Facts:
baste Φ:ziva ζ:b δ:f
bedel Φ:ziva γ:belok ζ:c δ:e
belok γ:dredres μ:destir
benor Φ:putunur ζ:a δ:i
bonos Φ:kolin γ:fluklak ζ:a δ:i
bovon Φ:plaruk ζ:a δ:e
breplem Φ:flizum γ:groziri ζ:d δ:h
bresku Φ:vuskom γ:rigragrol ζ:c δ:i
brestom Φ:putunur ζ:b δ:h
bridra Φ:namim γ:ramuk ζ:b δ:f μ:doko,grodo,rakar,flarin
brigrur Φ:mitun γ:sobrom ζ:c δ:h
brisokli Φ:mitun ζ:b δ:g
brokograr Φ:remudum γ:devu ζ:a δ:e μ:kipluze
brosul Φ:zemak γ:drebro ζ:a δ:g
buski Φ:vira γ:kipluze ζ:a δ:i μ:driklum
butul Φ:plupem ζ:b δ:h
degra Φ:skoflas ζ:c δ:g μ:kagel
destir Φ:skosem γ:vadu ζ:a δ:j μ:kipluze
detru Φ:putunur ζ:b δ:i
devu Φ:skosem γ:kepam ζ:a δ:g
dibar Φ:stonal γ:luflu ζ:a δ:h μ:skoflas,brokograr,driklum
disis Φ:kolin γ:skostu ζ:b δ:i μ:fuvo
doko Φ:guplor ζ:b δ:f μ:kipluze
doplabrom Φ:skubok ζ:a δ:e μ:kuru,grodo
dovik Φ:drikar γ:remudum ζ:c δ:h μ:rakar
drabem Φ:stonal γ:ruful ζ:a δ:e
draruk Φ:rigragrol ζ:b δ:f μ:brigrur
drebro Φ:putunur ζ:b δ:i
dredres Φ:zemak γ:plire ζ:a δ:g
dretrin Φ:vuskom ζ:c δ:i μ:guplor
drikar γ:rakar
driklum Φ:kolin ζ:a δ:i μ:kipluze
drilin Φ:klugribik γ:vira ζ:c δ:e
drotri Φ:kipluze ζ:c δ:i
fabolir Φ:miflon γ:brigrur ζ:a δ:h
fidroso Φ:lerak ζ:c δ:h
flagra Φ:plufe ζ:a δ:h
flarin Φ:pludi γ:bedel ζ:a δ:h
flaskik Φ:stonal γ:gife ζ:a δ:e
flidem Φ:flizum ζ:a δ:g μ:skote,buski
flizum γ:troflaru μ:kipluze,fudu,skote
flugin Φ:remudum γ:luplen ζ:a δ:e
flugris Φ:skubok ζ:a δ:h
fluklak Φ:kolin γ:brosul ζ:a δ:i μ:kloto
fluvi Φ:vedu ζ:d δ:f
fofus Φ:skoflas ζ:c δ:f
fudu Φ:pludi ζ:a δ:g μ:brokograr
futu Φ:zemak ζ:a δ:g
fuvo Φ:skosem γ:miflon ζ:c δ:g
gefol Φ:miflon γ:pludi ζ:c δ:g
gelok Φ:kolin γ:tridan ζ:a δ:e μ:kipluze
gemus Φ:kipluze ζ:c δ:f
gife Φ:zemak γ:mitun ζ:a δ:g
ginal Φ:kazam γ:breplem ζ:a δ:f
grana Φ:vaple ζ:a δ:j μ:flidem
granul Φ:stonal γ:bonos ζ:a δ:e
grekur Φ:pludi γ:vuskom ζ:b δ:g μ:butul,destir
grisafor Φ:mitun γ:zafes ζ:b δ:h μ:baste
gritren Φ:namim γ:drilin ζ:b δ:f
grodo Φ:lerak γ:zitre ζ:c δ:i μ:brokograr
groregrir Φ:namim ζ:a δ:f
groziri Φ:kazam γ:stebokul ζ:d δ:g
grugukla Φ:kepam ζ:a δ:e μ:sobrom
guplor μ:nagru
guza Φ:kolin γ:lalik ζ:a δ:i
kagel Φ:stefle ζ:a δ:f μ:skoflas
katrasko Φ:vedu γ:guza ζ:c δ:i
kepam γ:nabemus μ:driklum
kere Φ:putunur ζ:a δ:h μ:driklum,destir
kiplelem Φ:vira ζ:c δ:g
kipluze γ:futu
klestal Φ:flizum γ:brisokli ζ:d δ:g
klises Φ:skosem ζ:c δ:g
klobrok Φ:vaple γ:bresku ζ:c δ:g
klogral Φ:vuskom ζ:b δ:i μ:brigrur
kloto Φ:putunur γ:zemak ζ:a δ:i μ:kuru,plufe
klugribik γ:fudu
klutrimi Φ:vuskom ζ:a δ:h
kofivo Φ:kipluze ζ:a δ:g μ:destir
kolin μ:kofivo,fudu
kubir Φ:flizum ζ:a δ:g
kuru Φ:kazam γ:buski ζ:a δ:h μ:flizum
lalik Φ:ziva γ:plider ζ:c δ:h
lapos Φ:lerak ζ:c δ:g μ:kipluze,skote,destir
lebran Φ:mitun γ:drotri ζ:c δ:f
liber Φ:skubok ζ:a δ:g
lobol Φ:seden ζ:d δ:g μ:parom,skoflas,destir
logi Φ:ziva ζ:c δ:h
luflu Φ:vedu ζ:a δ:e
luplen Φ:kipluze γ:detru ζ:c δ:h
mestes Φ:kolin ζ:a δ:e
mevi Φ:ziva ζ:a δ:h μ:kagel
miflon μ:kloto
muflil Φ:lerak γ:driklum ζ:c δ:h
mugro Φ:seden γ:treskazer ζ:a δ:f μ:kere
muno Φ:guplor γ:drikar ζ:c δ:f μ:parom,destir
nabemus Φ:seden ζ:c δ:g
nadur Φ:remudum ζ:a δ:e
nagru Φ:stonal ζ:a δ:e μ:fudu
ninezil Φ:stefle ζ:d δ:e
panuk Φ:putunur γ:vufas ζ:b δ:g
parom Φ:plupem ζ:b δ:f
pili Φ:vira ζ:c δ:g μ:skoba
piplam Φ:seden ζ:d δ:j
plider Φ:ziva γ:dretrin ζ:c δ:f
plidratrik Φ:plaruk ζ:a δ:j
plire Φ:vuskom γ:gelok ζ:c δ:i
plomeklu Φ:putunur ζ:b δ:i μ:sigis,flarin
pludi γ:ginal
plufe μ:flidem
plugrus Φ:skoflas γ:muno ζ:a δ:h
plupem γ:panuk μ:kipluze,brokograr
puska Φ:vaple ζ:c δ:j
pusta Φ:ziva ζ:c δ:e
putunur γ:disis
rakar Φ:lerak γ:lebran ζ:c δ:e
ramuk Φ:miflon γ:grodo ζ:c δ:f
regros Φ:mitun γ:plugrus ζ:c δ:h μ:skote,nagru
remudum γ:veklokon
rigragrol γ:vezus
rizul Φ:skubok ζ:a δ:g μ:stobavos
ruful Φ:ziva γ:brokograr ζ:b δ:h
seden μ:flizum,guplor,skote,puska,destir
sigis Φ:drikar γ:granul ζ:a δ:i
skoba Φ:vira γ:tadi ζ:c δ:g μ:destir
skoflas μ:kipluze
skofli Φ:kipluze ζ:a δ:i μ:kagel,fuvo
skosem γ:plupem μ:degra,plufe,brokograr
skostu Φ:guplor γ:stobavos ζ:d δ:f
skote Φ:lerak γ:stodiba ζ:a δ:g
skudran Φ:vaple γ:skosem ζ:c δ:e μ:plomeklu
skugil Φ:kolin γ:zesem ζ:a δ:i
sobrom Φ:putunur γ:grekur ζ:c δ:e
sodrufen Φ:klugribik γ:mestes ζ:c δ:e
stabrok Φ:miflon ζ:c δ:g
staplor Φ:klugribik ζ:a δ:f
stebokul Φ:drikar γ:sodrufen ζ:a δ:i
stebron Φ:zemak ζ:a δ:g μ:baste
stega Φ:mitun ζ:c δ:h
stego Φ:stonal γ:tutris ζ:a δ:i
stobavos Φ:stonal γ:stego ζ:a δ:i μ:fuvo,rakar
stodiba Φ:flizum ζ:d δ:g
storerur Φ:rigragrol ζ:a δ:i
storor Φ:namim ζ:b δ:g
supli Φ:stonal ζ:a δ:e
tadi Φ:skoflas ζ:d δ:g
trabo Φ:pludi ζ:a δ:i
trekle Φ:miflon ζ:a δ:g μ:doko,ginal,kuru,plomeklu
treskazer Φ:selom γ:klobrok ζ:d δ:j
tridan Φ:guplor γ:fabolir ζ:c δ:f
trinodrur Φ:seden ζ:d δ:h
tripati Φ:pludi γ:gritren ζ:b δ:g
troflaru Φ:putunur ζ:c δ:e
tutris Φ:lerak γ:zuklal ζ:c δ:h
vadu Φ:mitun γ:kuru ζ:c δ:e
vaple γ:gefol μ:skoflas
vedu γ:muflil
veklokon Φ:namim γ:skudran ζ:a δ:f
vetrabre Φ:namim γ:sigis ζ:a δ:f
vezus Φ:vaple γ:flaskik ζ:c δ:j
vibror Φ:kazam ζ:d δ:h
vira γ:kloto
vufas Φ:plupem γ:destir ζ:d δ:j μ:flizum
zafes Φ:lerak γ:mugro ζ:b δ:h
zemak γ:klugribik
zesem Φ:kolin ζ:b δ:i
zitre Φ:stefle ζ:a δ:f
ziva μ:kipluze,driklum
zuklal Φ:drikar γ:klestal ζ:a δ:e
zuplos Φ:vedu ζ:a δ:e
zuskik Φ:zemak ζ:a δ:e

Known rows:
[  5   2  -7  -1  -6  40  -4   3 -11 -12  -2  12   1  -2  -6 -10  -3  -3
   1  -3  -8  17  18 -13  12   2  10  10  -4  -1   7  -4  -6  -3  36  -5
  12  -2 -15   5  -6  -4  28]: vedu
[ 21  -6  -9  -2 -10  14  -3  -1 -10 -12  -4  19  -3   0  -4  -8  -2  -1
   7  -2  -7   3  15 -11  -2  10   2   2  -6   1  -9  -3  -5   8  53   8
  15  -2 -14  23  -6  12  13]: seden
[ 24   4  -8  -2 -16  23  -3   4 -10 -13  -4  20   7  -1  -4  -5  11   2
   9  -4  -7   6  -6 -13   8   4  -2   3  -6  -2  -5  -2  -2  -2  48   3
  15  -1 -14  18   5  17  13]: kepam
[ 7 31 18  0 -4 -8 -3 -7  2  6 -3 -7 -4  0 -5 -2 -2 -4 -2 -4 11  2 -3 -9
 14 -4 -5 -3 19  0 -1 -3 13  1  1 25 -6  0 -6 -1 24 -7 18]: grodo
[ 24  20  23   0  13 -11  -3   0  13 -11   1  -5  -5   0  -8  -5  -2  -3
  -2  -3   0 -16  -7  -9   3  -8  -2  -5  -2  -1  -3  -3  -1  -2 -12   6
  -6  -2  -4 -10   8  -7  -2]: plider
[-12   7   8   1  -1  -7  -1   3   5   4  -3  -8   0   1  -5  -6  -3  -2
  -2  -4  -1  11  -5 -10   4   7   3  -3  -4   2  -6   7  -6   0 -10  -5
  -5  -1   3 -11   5  -4  -1]: vibror
[-15  -9  -7  -3 -17 -14   1   8  29   8  -2  -9  -5  -1  29  -9   7  -5
  -2  -6  12  48  -5 -11  16 -10  -4  -4   9   0  -7  26  -6  -4 -12 -19
  14  -4  -5 -12  20  26  -8]: brestom
[ 12  -1  -9  -1 -14  26  -4   2 -10 -12  -4  17   7   1   5  -7   3  -2
  -1  -2  -7   6   8 -13   3  12   4  -2  -5  -2  -2  -5   5  -3  54   0
   6  -1 -13  18  -5  10  11]: skosem
[  4  11   5   2  19  -3   7  -7  -4   4   9  -8  -7   0   4   7   0  -1
   0  -2  -8 -17  -5 -10  -5 -10  -3   5  -5   0   5  -4  -7   6 -13  -5
  -6  -2  -8   3  -9  -2  -2]: bedel
[-11   5   8   0   0  -8  -2   4   4   4  -2  -9  -2   0  -5  -6  -2  -3
  -3  -3  -2  11  -3  -9   3   6   4  -2  -4   1  -7   8  -5  -1  -9  -3
  -4  -3   1 -10   6  -4  -1]: butul
[-10 -13 -17  -6 -17 -11  -2  20  18 -12  -2   5  -5  -5  43 -13  20  -6
  -1  -6  -7  67  31 -16  27 -11  -2  -5   0  -1  -8  28   9  -7  -2 -24
  44   5 -14 -10   7  20 -10]: putunur
[ -2  14  21   0  16 -13  -4   8  17   1  -2  -9   2   2  -6  -5  -3  -4
  -4  -4  -7   3  10  -8  12  10  11  -4  -1   6  -8   6   9  -2   0 -10
  -6  -2  -6   7  12  -8  -5]: tutris
[  4  -7  -4   1   5  -9  -1  -9  -3   2   7   8   1  -1  -5   5  -1  -3
   2   6   1 -19  -4  12  -6 -11  -4  -4  12   0  10  -4  -5  -4 -11  -4
  -4   3  -1  -7 -12  -6  -6]: stabrok
[ -8   0   5   1   0  -8  -2  -1   2   2  -1  -7  -2   0  -5  -6  -3  -4
  -2  -3   1   0  -6  -5  -2   0  -2  -4  -4   1  -2  -1  -4   0 -12  -3
  -5  -2   3 -10  -2  -7  -3]: trabo
[  4  -7  -5   0   5  -9  -1  -8  -3   2   7   8   1  -1  -5   4  -2  -3
   2   8   0 -19  -5  12  -5 -12  -4  -4  10  -1  11  -5  -5  -5 -12  -5
  -3   3   0  -8 -12  -6  -5]: kubir
[ -7  21  27   0   5 -12  -3  -1   7   5  -1  -9  -5   1  -5  -5  -3  -2
  -3  -3  -2   0  -2  -8   6  12   8  -3  -4   1  -7   6  -6   3 -10  -3
  -5  -2  -4  -7   6  -5   4]: fidroso
[-2  3 -5  0 -2 -9  0  8  5 -4 -2 -9 -5  3 -3 -7 -1 -4 -2 -4  7 11  7 -8
  2 14 -3 -4 -5 -2 -7 -3 12 16 -4 17 -6 -2  5 -3 25 -4  1]: vufas
[-15  -7  -7   0  15  -2   4  -1  -4   4   4  -8  -6   0  15   4  -3   5
  -2   7  -7 -17   6  -5  -6  -4  -2   2  -5   0   2  -4  -4  -1 -11 -16
  -5  -2   0   7 -11   0  -5]: drilin
[ 23  -6  -8  -3 -18  38  -5  -1 -10 -12  -4   9   8   0   0  -7   0   0
   3  -3  -7   9   2 -10   7  12  -1   6  -5   1  -8  -4  17   1  42 -10
  -1   4  -4  27  -7  15   8]: plupem
[ -5  -7  -4   0  -5 -13  -1  -9  -8  -2   4   3   3  -1   0  23  16  -4
  -1  23   1 -18  -6  10  -6 -11  -6  -4   7  -2  18  -5  14  -6  -4   9
   2   3  -2   3 -11  -6  -6]: degra

Rows:
No name comes twice in this set of rows, the named rows included.
[-16  11  -4   6  17   3   6  -9  -9  26  13  -7  -7  -1   8   4  -5   6
  -1  14  -2 -11  15   1   5   0  -3  16   6  -1   8  -4  -6  -2 -11  -7
  -6   6 -14   7   8  -3  12] -> rakar
[ -7  -9  -2   0 -11 -11  -1 -10   5   1  -1  10   6   3  17  12   1  -2
   0  22  15 -20  -5  35  -7  -3  -6  -4  18  -1   0  -8  16  -1  -1  -3
  -5   1   0   4 -13  -5  -6] -> fudu
[-13  -7  -6   1  15  -3   4  -2  -2   3   2  -6  -6   1  15   6  -1   9
  -1   3  -7 -17  -3  -4  -4  -4  -3   4  -6  -1   2  -4  -5   0 -11 -17
  -4  -1  -3   5 -11   5  -7] -> sodrufen
[-16  -9  -8  -3 -18 -14  18  12  26   5  -4 -10  -7  -1  18  -7   7  -5
  -2  -4  14  50  -4  -9  21  -9  -5  -4   1  -1  -8  39   2  -4 -13 -17
  32  -3  -1  -4  35  38  -7] -> kere
[ -3  -9  -4   1   1  -2  11  -9  -8  -4  11  -4  -3   0  -1   5  -2  -5
   0  24  -6 -19  22  -2  -6  -9  -4  -6   4   0  18  -4   0  -4 -12 -13
   1  -1  18  -4 -13  -7  -6] -> tripati
[-16  -9  -6   1 -19  33  -5  12  -8  17  -5  -9  31  -1  -7  34  -3  28
  -3  -5  13  42 -10  72  -6  -8  -7  21  -5   0  -8   6  16   5 -10  33
  -3   7  53  -7  20  -6  -6] -> driklum
[ 25  -8  15   0  -9 -11   9 -10  -2  -1   0  -5  -7   0  -6  17  -3  -3
   9  17   8 -20   9  18  -6 -12  -6  -4  20   1  -4  -5   8  -2 -10   9
  -3   7   5  24 -11  -6  -3] -> lapos
[  1  -6  -7   0  30 -12  -2   6   9   1   3  -7  -5   0   1   0  -3   9
  -1  -1  -9  -8   8  -2  -1 -10  -3   4  -4   2  -1  -3  10  -3 -10 -13
  -6  15 -11  17   3  -7  -8] -> zuklal
[  5   9  -5   1  17 -11  -1  -9   3   9   4  -7  -8   5  11   2  -2  -3
  -2  -3  -7 -18  15 -10  -5  -9  -5   2  -1  -2   1  -4   9  20 -11  15
  -6   2 -12  16   0  -6   1] -> nagru
[ 16  12   8  -1   4 -13  -4   0  19  -3  -3   4   3   3  -4   0   3  -2
  -2  -4   7  -4  -6   1  -3  -6  -4  -5  -3   0  -8  -4   4  -1   5  17
  -5  -1 -10  -3  18  -6  -5] -> dretrin
[  4  -8  -5  -1 -16  27  -1   6 -11 -12  -4   3   2  -1   9  -5   6  -5
  -1  12  -8   1  17 -12   2  16  21  -5  -8  -2   7  -3   8  -2  37 -10
  17  -1   2  24 -11  19   6] -> vaple
[-16 -12 -15  -1 -12  61  -5  22 -11  -1  -6  20  50   1  -6   9   1  30
  -3  -4  -8  49  -8  41 -10  -9  -5  13 -10  -1   5   0  -5  20  44  52
  34  -3  51 -10 -10  -6  -5] -> kolin
[-17   2  -3   2 -13   5   3  -4  -9  19  -2 -10  -6  -1  -4  -6  -3  -5
  -4  -1   9  22  43 -10  10  12  -4  -3   8   0   4   4   1  15  -1  20
  -5  -3  10  -1   8  -2  25] -> regros

Now the same elements, written a new way:
Known rows:
[ 12  25   7  -4   7 -22 -12  -3  10 -16   7  -8  -6 -12]: futu
[-25  15   2  -4  10   4  -1  15   3   2  -6   7  25  10]: ramuk
[  1  18   1 -11  -4 -10  -3  -8  19   4  -5 -11 -19  -2]: brosul
[ 14  26  -1  -2   0  -6   1  -6  -7   8  12  11 -26  10]: mevi
[-14   8  -7  -5 -26  -6  11   4   6   1   7   1   2  12]: bedel
[-17  11   6 -20   0   2  -8   1   8   3 -10   5 -17  -2]: sigis
[ 26 -51 -16  26  13  10  10   9 -20  28   8   8  17 -25]: skosem
[-31   3  -3  -6  -4  -1  -1  18   3   0  -9  12  -3   3]: tridan
[ 12 -55 -22   9   7  22   6   6  -5  43  10 -15  31 -12]: vedu
[-20  11  25 -13  24 -16 -21 -11   0   8  12  -2   1  -6]: drotri
[ 14  25   5 -10   3   2  -3  -7  16  -9   1 -12  -4   0]: klobrok
[ 11 -53 -26  13   6   6   1  15 -10  24   9  -5  26 -27]: namim
[-17   3   6   4   9   1   1  13  -4   0  -6  23  -2  11]: draruk
[-11  12   1   6 -15  -4   5   4  -4 -10   8  -1  24  13]: vezus
[-27   0   3  -3   3   4  -6  14   3  -6  -1  13   5   9]: parom
[ -8  12   8   9  -7 -18  -6   0  -6 -14  17  -3  26   5]: luflu
[  8 -48 -29  17  26   5  26   7 -31  17  12 -10  10 -27]: ziva
[ 2 16  3 -9 -8 -6  0 -6 10 -6  7 -2  0  4]: stega
[ -9   9   1   3 -22  -5   3  -1   0  -8  12  -2   9  11]: zuplos
[ 5 15  4 -9 -8 -3 -3 -7 11 -6  3 -5 -3  4]: vibror

Rows:
No name comes twice in this set of rows, the named rows included.
[ 19 -40 -38  19  18   6   8  15 -28  33  -8  -7  20 -18] -> kepam
[ 22  20   8  -4   5   0  -7  -6  15 -27  12  -1  -2  -6] -> klestal
[  5  18  -3 -15  -9  10   1 -10  20  12  -2 -10 -28   6] -> fuvo
[ -2  16   8 -19  15   6  -7   5   8  -7  -4   5   3   0] -> bresku
[ 20 -52 -25  14   9  10   1  18 -14  22   9  -7  38 -25] -> rigragrol
[ 23  14  12  -5   7  -9   5 -15  14   1  -9   1 -17   6] -> flidem
[ 18  17   4  -7  -1  16  13 -11   7   2   1   6  -7  19] -> grisafor
[  5 -43 -29  24  27  12  21  -3 -39  18   8 -14   5 -30] -> skoflas
[ -2  12  11 -14  17   1  -2   0   0   1 -10  17 -16   5] -> klogral
[-28  12   5  -4   6  26 -22 -44  16  16 -29   7   3   8] -> skugil
[-15   3  11 -18   0  -3 -10  -2   9  -6  -1  13 -25  -8] -> stebokul
[-36   7   4   6  22   4  21  -1 -15 -15  -7   5  -6  -1] -> doko
[ -6  11  -2  -1 -15  -8   7   4   0 -10  15   1  22  13] -> flaskik

